(in the rows, 128 means zero)
Each row of numbers belongs to one of the nodes below and depends on some of the facts about them. Some rows are named. Which node is each other row?

There are 4 kinds of fact about the nodes: Ξ, ω, ε, λ.
babram Ξ:sidreflo ω:766 ε:klusom, keklibru
bedi Ξ:nutadu ω:431 ε:drono, fugrusek, zeklaram
besik ω:848 ε:daril, zapla
beti Ξ:risok ω:848
bigru Ξ:nagum ω:656 λ:zapla, stanotik
biso ω:431
biste ω:766 λ:gubulek
bora Ξ:tude ω:591 ε:klusem, dukle
botram Ξ:drigren ω:656 λ:lirik
bovum ω:591 ε:vadel λ:musas, pleger
brareplis Ξ:pugrar, klubok ω:848
brigrir ω:431 ε:beti, pleger, fibri, zostul λ:gratrol
brobrom ω:431 λ:gubulek, pladrer
brosem Ξ:tobanem ω:285 λ:neskeki
bubri Ξ:plesa ω:656 λ:medral
butri Ξ:klida, pladrer ω:431
daril ω:848
davu Ξ:pladrer ω:848 ε:dukle λ:folin
demok Ξ:fledras, besik ω:591
detis Ξ:saklol, brosem ω:285 λ:stanotik
dipam Ξ:muzi ω:431 ε:pladrer
dralok Ξ:rotrur ω:431 ε:regil, gakuvor, vaskosker
dravilak ω:591 λ:klorum
dridraguk Ξ:flagras ω:591 λ:folin
drigren Ξ:zeklaram ω:431 λ:dravilak, stanotik, bovum
driskim Ξ:beti, vadel ω:766
drono ω:656
dufek Ξ:neskeki, bora ω:431 ε:beti, brobrom, kiklil
duflu Ξ:trasuder ω:285 ε:zostul, vaskosker
dugus Ξ:zopler, dridraguk ω:591 ε:regil λ:neskeki, pladrer
dukle Ξ:reval ω:656
fanum Ξ:letruk ω:766 ε:kifis, vadel, plaplen, zagro
fibri Ξ:sidreflo ω:848 λ:pluzel, stanotik
flagras Ξ:letruk, ranon, vadel, klida ω:656 λ:risok
flatron ω:766
fledras Ξ:saklol ω:431
flidrabil ω:431 ε:pleger, seravo, nidra λ:klorum, vifa
flomi Ξ:medral ω:431 λ:rigros, letruk
flomon Ξ:muzi ω:431
floplol ω:285 ε:gubulek, pladrer
fluvesin Ξ:beti ω:766 λ:klusom, letruk, medral, kiklil
folin Ξ:skaski ω:848
fugrusek Ξ:fibri ω:656
gafle ω:431
gakuvor Ξ:kliflos, brobrom ω:848 λ:lufun
gibru Ξ:nilagi, tiduk, naklos ω:285 ε:plesa
gipiro Ξ:skagrogrer, demok, pugrar ω:431 ε:regil, pluzel
gokli Ξ:pagru, duflu ω:656
gozul Ξ:pagru, triklo ω:431
gratrol Ξ:ziseplom, drigren ω:848
grigrir ω:656
gubulek Ξ:plaplen ω:766 λ:stanotik
kabor Ξ:letruk ω:285 ε:motrir, gafle λ:biste
keklibru Ξ:vaskosker ω:766
kesan Ξ:dridraguk ω:766 ε:klusem, zostul, flomi
kifis ω:766
kiklil Ξ:floplol, dridraguk ω:656
klestepo ω:591 ε:gokli, biso, driskim λ:pleger
klida Ξ:letruk ω:431
kliflos ω:431 λ:treder
klorum ω:656 ε:motrir λ:rotrur, pladrer
klubok Ξ:trasuder ω:656 ε:zeklaram, mitos
klusem Ξ:fledras, klestepo ω:285 λ:daril
klusom ω:766 λ:motrir, zagro
klusos Ξ:seravo ω:766 λ:pleger, stanotik
kofor Ξ:subres, fanum ω:285 λ:motrir
kuplital ω:285 ε:brosem, treder, grigrir λ:lirik, pleger, stanotik, folin
letruk ω:431 ε:daril λ:musas, gubulek
lirik Ξ:kesan, plaplen ω:848 λ:stanotik
lufun Ξ:nutadu ω:848 ε:dukle λ:lirik
medral Ξ:gafle, sugon, zagro ω:766
miklesi Ξ:flatron ω:766 λ:zapla
mitos ω:285
motrir Ξ:bubri ω:766 λ:stanotik
musas ω:591 ε:saklol, gubulek, zoskas
muzi Ξ:kliflos, ziseplom, flagras ω:656 ε:zagro
nagum Ξ:zopler ω:285
naklos Ξ:fibri, brigrir, fanum ω:766
neskeki ω:656
nidra ω:848
nilagi Ξ:nutadu ω:848 ε:fugrusek, vadel, naklos, subres
nutadu Ξ:flagras ω:766 λ:gubulek
pagru ω:285
pezak Ξ:pugrar ω:285 ε:klusem
pladrer ω:848 λ:lirik
plaplen Ξ:duflu ω:766
pleger ω:591 λ:stanotik
plegun Ξ:zestabur, besik ω:285 λ:treder
plesa ω:656
plogitil Ξ:pluzel, vaskosker ω:591
pluzel Ξ:fledras, skaski ω:848 λ:rotrur, stanotik, bigru
potrun Ξ:ranon, pladrer ω:766 ε:purol
pugrar ω:766 λ:klusom, zapla, bigru
purol ω:656
ranon Ξ:trasuder, pladrer ω:656 λ:fibri
regil Ξ:nutadu ω:591
reklu Ξ:rodre, skofiplar ω:848 ε:saklol, nagum
reval ω:285
rigros Ξ:fluvesin, zegi ω:591 ε:fluvesin λ:lirik
risok Ξ:zeklaram ω:431 ε:tramul λ:skagrogrer, gubulek
rodre Ξ:nilagi, fledras, bigru ω:848 λ:bigru, flomi
rotrur Ξ:risok, bedi, tobanem ω:591 λ:stanotik
ruza Ξ:potrun, zostul ω:591 ε:tramul, grigrir
sadon Ξ:ziseplom, bigru ω:591
saklol Ξ:zopler ω:848
sedrin Ξ:saklol, zostul ω:656 ε:zapla, zoskas λ:zapla, trirek, gratrol
seravo ω:766
sidreflo Ξ:trasuder ω:848 ε:trirek
skagrogrer ω:285 λ:rotrur, lirik
skaski ω:848
skede Ξ:stozul ω:766 ε:rotrur, kifis, driskim, kiklil
skofiplar Ξ:regil, flomon ω:656 ε:kifis, klusos, kiklil
sogi Ξ:dukle ω:591
sogrozum Ξ:driskim, pladrer, bigru ω:431 λ:miklesi
stanotik ω:285
stozul Ξ:sadon ω:431
subres ω:766
sugon Ξ:kliflos ω:656
tiduk Ξ:zapla, kofor ω:591
tobanem Ξ:klubok ω:766 ε:purol, skagrogrer, zoskas
tomor ω:656 ε:rotrur, gakuvor, subres, nagum
tramul Ξ:beti, muzi ω:656 λ:fibri
trasuder ω:848 ε:skaski, nidra λ:sogi
treder ω:848 λ:sogi, zopler
trekli Ξ:nilagi, flidrabil ω:656 ε:skagrogrer
triklo Ξ:risok, zostul ω:848 λ:vifa
trirek ω:656 λ:lirik
tude Ξ:ziseplom, flagras ω:285 ε:treder, folin λ:zagro
vadel Ξ:zeklaram ω:285
vaskosker ω:848
vebral Ξ:flomon ω:431
vedroskel Ξ:risok, skede ω:431 ε:drono, klusos
vibrigrik Ξ:sogrozum, babram ω:285
vifa ω:656 ε:drono, klusos, vebral, medral
vugru Ξ:tramul ω:766 ε:treder, tramul
zagro Ξ:stozul, nagum ω:431 λ:stanotik
zapla Ξ:bigru ω:656 λ:pladrer
zegi Ξ:fanum ω:285
zeklaram ω:431 λ:pluzel
zestabur Ξ:duflu, vadel ω:766
ziseplom Ξ:butri, fibri, klida, nagum ω:431 ε:flatron
zizerek ω:591 ε:seravo, vibrigrik
zokluk Ξ:sadon, skagrogrer, potrun ω:431 ε:zostul
zopler Ξ:klida ω:848 λ:kuplital
zoskas Ξ:zapla, beti, medral ω:848
zostul Ξ:risok, nilagi ω:431

Known rows:
brigrir: [134 127 128 135 125 135 128 145 115  68 131 136 131 119 114 130 148 136
 131 156 121 111 120 115 134 144 130 114]
skagrogrer: [126 122 132 133 120 126 125 142 126 102 120 109 106 119 120 113 136 130
 121 148  88 129 125 119 128 133 128 119]
pagru: [119 127 132 138 120 135 134 139 117 101 122 117 107 137 119 126 145 135
  98 152 116 119 131 127 124 137 126 132]
vedroskel: [136 132 124 117 117 118 142 113 137 113 144 131 124 133 155 135 156 127
 133 127 157 130 124 124 136 131 143 137]
butri: [136 127 125 130 121 120 146 118 135 101 128 137 121 137 130 126 154 132
 115 144 131 134 131 127 130 136 139 128]
zizerek: [126 130 126 131 143 139 120 132 132 140 123 149 152 120 115 143 115 135
 133 115 139 121 135 133 118 128 125 133]
gipiro: [134 132 123 127 115 115 145 114 129 107 140 135 127 134 151 139 150 120
 130 130 153 145 134 126 131 133 134 131]
klida: [131 125 125 130 123 122 142 116 132 102 126 136 126 134 129 127 150 133
 116 139 131 137 128 124 130 135 135 130]
nutadu: [134 125 115 122 127 127 128 126 135 127 126 143 143 116 116 123 117 135
 150 120 127 132 128 121 133 123 137 112]
fibri: [126 130 137 125 126 137 116 143 112 146 129 118 124 138 132 127 107 121
 137 135 120 131 131 126 133 122 116 117]
bovum: [127 128 124 119 141 135 110 133 148 148 130 137 148 108 122 124 103 134
 153 111 130 111 117 120 134 118 128 124]
gafle: [133 120 130 133 129 126 137 122 132  88 120 140 126 131 112 117 150 147
 100 148 113 122 125 125 123 140 142 124]
lufun: [125 137 121 136 121 125 117 134 106 151 147 114 121 138 148 137 115 108
 148 124 138 146 139 133 132 119 117 127]
vibrigrik: [130 130 130 129 116 122 150 119 114 124 135 118 110 151 153 140 143 115
 119 132 143 153 137 134 124 125 125 130]
zokluk: [139 133 122 129 120 118 152 116 125 106 135 142 129 138 152 141 147 119
 132 132 153 151 133 124 132 131 131 128]
seravo: [201 109 153 177 201 126 145 195 183 176 160 209 113 174  85 114 144 136
 176 153  89  62 132  74   9 129  93  66]
dravilak: [130 131 122 130 141 129 111 121 134 152 129 142 151 111 115 128 103 133
 150 114 123 126 128 127 125 125 132 121]
kliflos: [132 116 126 135 140 122 116 147 140  87 121 134 128 128 115  99 142 129
 114 167 125 128 123 127 133 143 134 112]
zapla: [134 122 137 131 124 126 123 124 122 142 127 116 123 113 126 129 115 122
 140 117 103 133 124 126 126 130 127 133]
zagro: [148 117 127 114 120 129 136 118 140 113 128 131 122 131 134 122 134 137
 138 141 126 131 112 116 146 128 149 113]
skede: [127 131 128 122 139 135 123 128 146 124 133 140 141 121 135 138 134 137
 130 119 146 109 117 124 125 132 132 141]

Which node is each row?
No name comes twice in this set of rows, the named rows included.
[114 130 124 133 124 131 118 138 110 138 139 115 116 126 127 130 125 124
 131 121 115 124 135 131 122 126 118 125] => triklo
[125 126 121 124 146 126 108 131 139 150 127 145 154 117 120 116 106 127
 147 118 127 132 128 139 124 123 124 119] => dridraguk
[133 136 116 128 133 121 119 115 133 161 138 140 148 116 128 132 103 122
 168 101 142 141 132 129 129 116 132 122] => rigros
[137 126 115 129 116 118 143 122 126  97 130 132 125 120 128 121 144 131
 140 134 122 136 130 119 136 133 137 116] => sogrozum
[141 126 133 112 130 136 131 115 148 141 122 138 135 128 126 129 111 143
 142 123 129 118 120 112 139 124 150 122] => medral
[130 135 125 134 142 134 113 124 161 149 120 141 133  99 116 141  99 131
 147 114 122 130 128 116 132 126 138 133] => musas
[125 126 113 124 132 128 125 134 135 115 119 142 143 107  99 114 118 141
 137 122 110 117 124 120 125 129 131 107] => pugrar
[123 133 118 136 114 109 129 136 127 139 135 116 126 108 138 139 118 106
 152  96 126 143 130 128 121 122 106 131] => sedrin
[123 129 136 119 132 128 120 137 118 152 141 110 125 132 149 125 123 115
 142 119 123 136 126 130 124 113 121 126] => gakuvor
[116 138 129 127 125 127 125 129 132 146 137 111 110 132 150 145 124 115
 121 113 140 135 136 132 121 121 115 150] => reklu
[135 135 127 133 132 134 124 129 127 120 127 149 143 129 128 144 127 129
 131 124 146 131 137 128 119 130 126 131] => kesan
[122 130 108 131 102 126 131 131 118 113 126 114 103 139 115 120 129 122
 124 145 136 123 134 120 144 123 127 108] => tude
[124 133 122 132 125 122 116 143 118 148 138 118 125 138 144 124 117 103
 143 130 151 149 141 137 128 115 110 124] => davu
[114 137 133 134 126 134 123 136 118 139 130 112 116 134 125 135 127 122
 114 128 130 119 138 137 122 127 117 137] => sidreflo
[122 132 112 140 111 116 115 141 113 107 135 111 107 136 117 108 133 116
 128 157 134 126 134 128 145 131 120 110] => kuplital

The same nodes again, as new rows of numbers:
Known rows:
zegi: [ 92 134 144 158 122 132 140 131 126 130 112 128 140 117 130 132 135 119
 143 129 147  85 119 140 133 131 112 151 143 147 104 151 115]
nutadu: [ 72 117 106 109 138 166 130 122 130 126  94 142 120 145 125 129  96 103
 112 161 138 145 129 115 113 152 129 133 131 131 167 150 111]
klida: [ 58 125 103 114 123 179 108 125 136  84  78 126 134 132 139 141 111 113
 123 153 163 116 153 125 137 160 102 153 139 137 131 143 121]
bigru: [ 89 119 105 119 117 188 105 119 117  92  82 126 130 143 131 143 112 108
 115 151 152 120 132 129 142 157 121 127 125 117 154 142 100]
davu: [110 102 120 131 143 125 147 138 120 158 152 100 118 153 138 142 143 113
 117 145 117 115 109 114 149 154 150 121 151 133 139 141 112]
plogitil: [198 135 146 131 120  66 136 129 129 171 193 115 101 114 136 109 140 143
 138 115  90 164 126 120 110  85 143  93 135 134 117 116 148]
zostul: [ 99 121 106  86 122 137 112 123 127 129 113  93 137 140 157 127 117 129
 112 132 141 156 153 110 154 161 149 123 165 108 130  95 143]
brosem: [ 89 132 100  79 133 136 145 112 130 116 157 109  88  99 125 151 104 132
 100 110 104 190 118 165 122 101 143  98 192 146 134 128 195]
duflu: [ 66 138 106 100 121 133 113 118 158 100 144 115 120 143 133 137  97 128
 131 173  97 169 146 116 147 152 130 113 134 115 126 131 193]
ranon: [109 107  99  91 133 162 115 133 117 118 113 110 108 142 150 136 114 106
 101 150 136 147 120 116 157 164 138 114 133 123 174 141 105]
klubok: [115 126  95  91 122 156  83 112 154  95 137 125 107 143 131 150 106 133
 102 138  96 186 138 108 136 129 119  98 111  96 164 127 157]
sidreflo: [ 78 129 122 122 122 148 107 124 138 118 128 121 122 133 140 142 105 114
 127 160 117 128 133 115 139 136 127 115 132 120 117 148 145]
dugus: [117  94 108 125 161 113 168 144 126 183 141 102 109 124 149 138 155 131
 117 102 144 129  87 136 125 102 138  99 173 127 136 149 130]
nagum: [ 62 140 112 112 136 150 122 145 128 115  92 129 151 133 145 140 110 132
 124 147 156  96 130 133 137 155 107 152 141 123 101 149 114]
kuplital: [153 145 162 152 127 108 145 101 121 107 154 147 107  99  99 115 137 134
 148 128  96 114 136 137 121 114 110 151 113 159 110 123 160]
reval: [127 184 167 158 118 113 151 106 138  79 132 174 128 103  80 111 116 151
 161 138 102 123 143 137 101 109 124 158  90 142 103 115 184]
letruk: [ 28 148 126 117 112 194 105 125 131  67  60 149 140 134 121 130 101 110
 145 169 158 106 151 122 126 178 108 169 113 134 131 142 144]
klusom: [163 140 144 142 124 111 141 114 114 137 120 163 128 126 107 103 115 125
 155 127 123 150 124 129  98 104 136 133 100 138 141 111 127]
trirek: [174 140 152 139 115 137 136 116 102  97 124 160 136 116  98 124 133 132
 141 109 102 130 118 154 121 100 139 136 103 126 144 103 131]
trasuder: [ 37 163  77  82 119 173 131 114 168  79 147 129 158 158  96 161  83  97
  82 180  79 133 149 106 124 180 135 124 135 151 132 150 187]
pagru: [ 73 152 119  94 104 139 106 105 156  92 138 136 122 123 119 134  89 125
 128 163 104 154 150 123 134 149 117 121 132 132 120 130 186]

Which node is each row?
No name comes twice in this set of rows, the named rows included.
[171 121 121 108 120  99 116 146 118 150 141 149 120 128 150 112 121 139
 131 125 123 159 109 116 116 111 145  96 123 125 142 121 125] => gubulek
[104 146 103 135 164 142 146 100 130  89 120 125 127 114 144 116 144 114
 133 157 145 136 137 117 121 159 107 134 123 119 138  98 154] => flidrabil
[ 94 143 148 154 155 141 171 113 113  96  76 167 146 125  86 107 135 141
 146 127 150  92 119 157 114 142 134 181 115 135 128 118 122] => brobrom
[108 144 112  74 121 135  93 105 147  85 143 129 114 120 127 125 101 135
 121 158 105 180 155 113 130 140 128 123 117 120 145 109 187] => fledras
[110 108 123 103 142 136  96 135 146 119 135 110 103 125 133 130 143 137
 112 119 141 135 149 120 149 137 120 139 131 112 144 139 126] => bedi
[ 69 172 129 122 130 184 149 132 115  69  90 145 170 131  69 140 128  97
 116 137 133  53 143 127 107 170 121 198 112 173 131 137 115] => kliflos
[195 180 120 187 143 124 132  92 150  84 149 148 141 101 123 121 149 109
 126 117 139 136 140 132 104 115  92 114  72  85 127  96 142] => vifa
[159 115 129  88 143  81 126 149 120 160 185  95  90 116 159 125 138 151
 108 140 108 161 119 123 164 135 147 113 156 139 135 113 137] => detis
[155 118 147 158 126  97 146 190  88 180 125  92 139 123 171 138 154 132
 134  99 164  57  96 136 141 127 136 119 159 147  93 155  66] => zoskas
[105 135 133 139 116 175 132 103 122  70  76 151 145 112  99 158 121 107
 146  79 133 128 104 170 109  83 115 125 145 122 127 126 154] => neskeki
[ 65 135 108 118 135 145 137 119 130 132 117 146 133 142 114 131 101 115
 115 176 124 126 123 114 119 156 118 133 125 149 131 147 127] => dridraguk
[ 96 150 119 117 142 118 144 116 164 125 152 154 107 138 100 117 104 138
 121 162  94 158 126 117 117 126 136 125 110 135 144 132 175] => klestepo
[194 143 150 143 102  71 126 112 125 142 179 124 109 107 127 126 118 136
 130 117  81 153 132 134 130  95 132 106 121 136 105 111 152] => folin
[106 125 121 131 112 171 115 149 100 110  78 135 157 132 144 142 129 108
 134 121 155 101 109 151 134 150 119 139 119 127 152 134  93] => zapla

